Below are the code and all the weights of a small trained network. Each question names an input and a class and asks about switching units off, where a switched-off unit gives its printed mean instead of its output.

import numpy as np


def w(rows, s, z=0):
    codes = np.array(rows[::2]) - 128.0
    scale = np.full(codes.shape[1], s)
    scale[-1] = z or s
    return codes * scale


def f(y):
    return y / 2 * (1 + np.tanh(0.7978845608 * (y + 0.044715 * y**3)))


def log_softmax(a):
    a = a - a.max(-1, keepdims=True)
    return a - np.log(np.exp(a).sum(-1, keepdims=True))


def net(x, mask):
    res = np.array(x, float).reshape(1, 6) / 4 @ E
    y = f(res @ A[0][:, :-1].T + A[0][:, -1])
    res = res + np.where(mask, y, B[0][:, -1]) @ B[0][:, :-1]
    return log_softmax(res[-1] @ U[:, :-1].T + U[:, -1])


A, B = {}, {}
E = w([
[55,64,127,73],'x0',
[217,108,95,126],'x1',
[136,112,26,207],'x2',
[157,57,89,30],'x3',
[142,93,196,189],'x4',
[76,2,210,120],'x5',
],0.008)
A[0] = w([
[130,88,171,190,182],'N1',
[132,81,118,133,161],'N2',
[113,165,45,193,96],'N3',
[119,165,39,119,232],'N4',
[87,159,118,91,253],'N5',
[77,178,83,172,176],'N6',
[77,158,250,132,224],'N7',
[226,111,125,75,204],'N8',
[194,116,96,101,161],'N9',
[151,29,148,140,183],'N10',
[33,160,181,82,178],'N11',
[177,167,87,151,203],'N12',
[167,124,128,233,223],'N13',
[142,72,159,175,174],'N14',
[144,88,157,171,180],'N15',
[121,84,176,204,185],'N16',
[86,245,64,134,167],'N17',
[146,167,195,201,219],'N18',
[124,56,119,90,181],'N19',
[86,96,131,43,247],'N20',
[103,53,143,124,175],'N21',
[116,128,172,42,253],'N22',
[138,115,238,173,223],'N23',
[120,105,52,128,198],'N24',
],0.011,0.004)
B[0] = w([
[120,210,121,133,198],'N1',
[130,129,78,159,157],'N2',
[184,111,161,163,217],'N3',
[218,50,129,123,228],'N4',
[146,2,165,118,186],'N5',
[197,114,200,190,202],'N6',
[88,141,160,121,246],'N7',
[94,98,6,9,206],'N8',
[125,92,88,106,180],'N9',
[85,152,97,170,213],'N10',
[80,109,202,142,212],'N11',
[220,109,115,73,223],'N12',
[193,198,145,110,249],'N13',
[104,184,93,148,189],'N14',
[82,214,98,126,179],'N15',
[146,195,143,157,213],'N16',
[204,85,172,112,254],'N17',
[139,168,185,80,240],'N18',
[72,86,80,200,201],'N19',
[70,48,152,161,233],'N20',
[102,129,98,192,202],'N21',
[40,85,123,132,223],'N22',
[79,159,141,95,238],'N23',
[193,72,101,157,187],'N24',
],0.0084,0.0087)
U = w([
[118,64,63,124,152],'0',
[142,216,147,107,213],'1',
[110,95,206,94,186],'2',
[164,120,56,12,120],'3',
[82,164,69,173,5],'4',
[211,86,160,135,45],'5',
],0.011,0.0016)

Each question gives the input, the list of numbers given to net, and the class t.
The units are the neurons (one row each of A and B). Each row of codes is followed by its name. A weight is (code - 128) times the scale printed after its matrix; where a second scale follows, it is the last column's (A, B and U).
mask holds one flag per neuron, in row order. A switched-off neuron (its flag False) gives its mean, the last column of its row in B, instead of its output. The means were averaged over made-up inputs and are rounded, as every weight is.
A unit's drop is (log p(t) with every unit on - log p(t) with that unit switched off) / (log p(t) with every unit on - log p(t) with every unit switched off).
The circuit of an input: a set's keep is (log p(t) with only the set's units on - log p(t) with every unit switched off) / (log p(t) with every unit on - log p(t) with every unit switched off). Starting from the 12 units with the biggest drops (on a tie, the unit counted first), units are removed one at a time, each time the one whose removal leaves the highest keep (on an exact tie, the one counted first), for as long as the keep stays at least 0.8.
circuit, biggest first: the units of the circuit, biggest drop first
top k neurons: the k neurons with the biggest drops, biggest first
drop when u is switched off: that unit's drop, to one decimal
input [2,8,6,4,7,-8], class 3: circuit, biggest first	[N8]
input [-7,5,3,7,-8,8], class 0: circuit, biggest first	[N19 N13]
input [-5,0,-4,2,-4,3], class 0: circuit, biggest first	[N18 N13 N17]
input [7,-2,6,1,1,2], class 4: circuit, biggest first	[N17 N12 N21]
input [8,-3,-2,4,-1,-1], class 0: circuit, biggest first	[N19 N18]
input [-8,1,3,3,-3,-8], class 5: top 4 neurons	[N3 N17 N6 N4]
input [-8,-1,0,-3,-5,4], class 1: top 2 neurons	[N20 N4]
input [-5,5,4,6,1,0], class 3: drop when N8 is switched off	0.1
input [-3,3,-3,3,-8,4], class 0: drop when N20 is switched off	0.1
input [-7,8,-3,5,-3,-1], class 3: drop when N2 is switched off	0.0
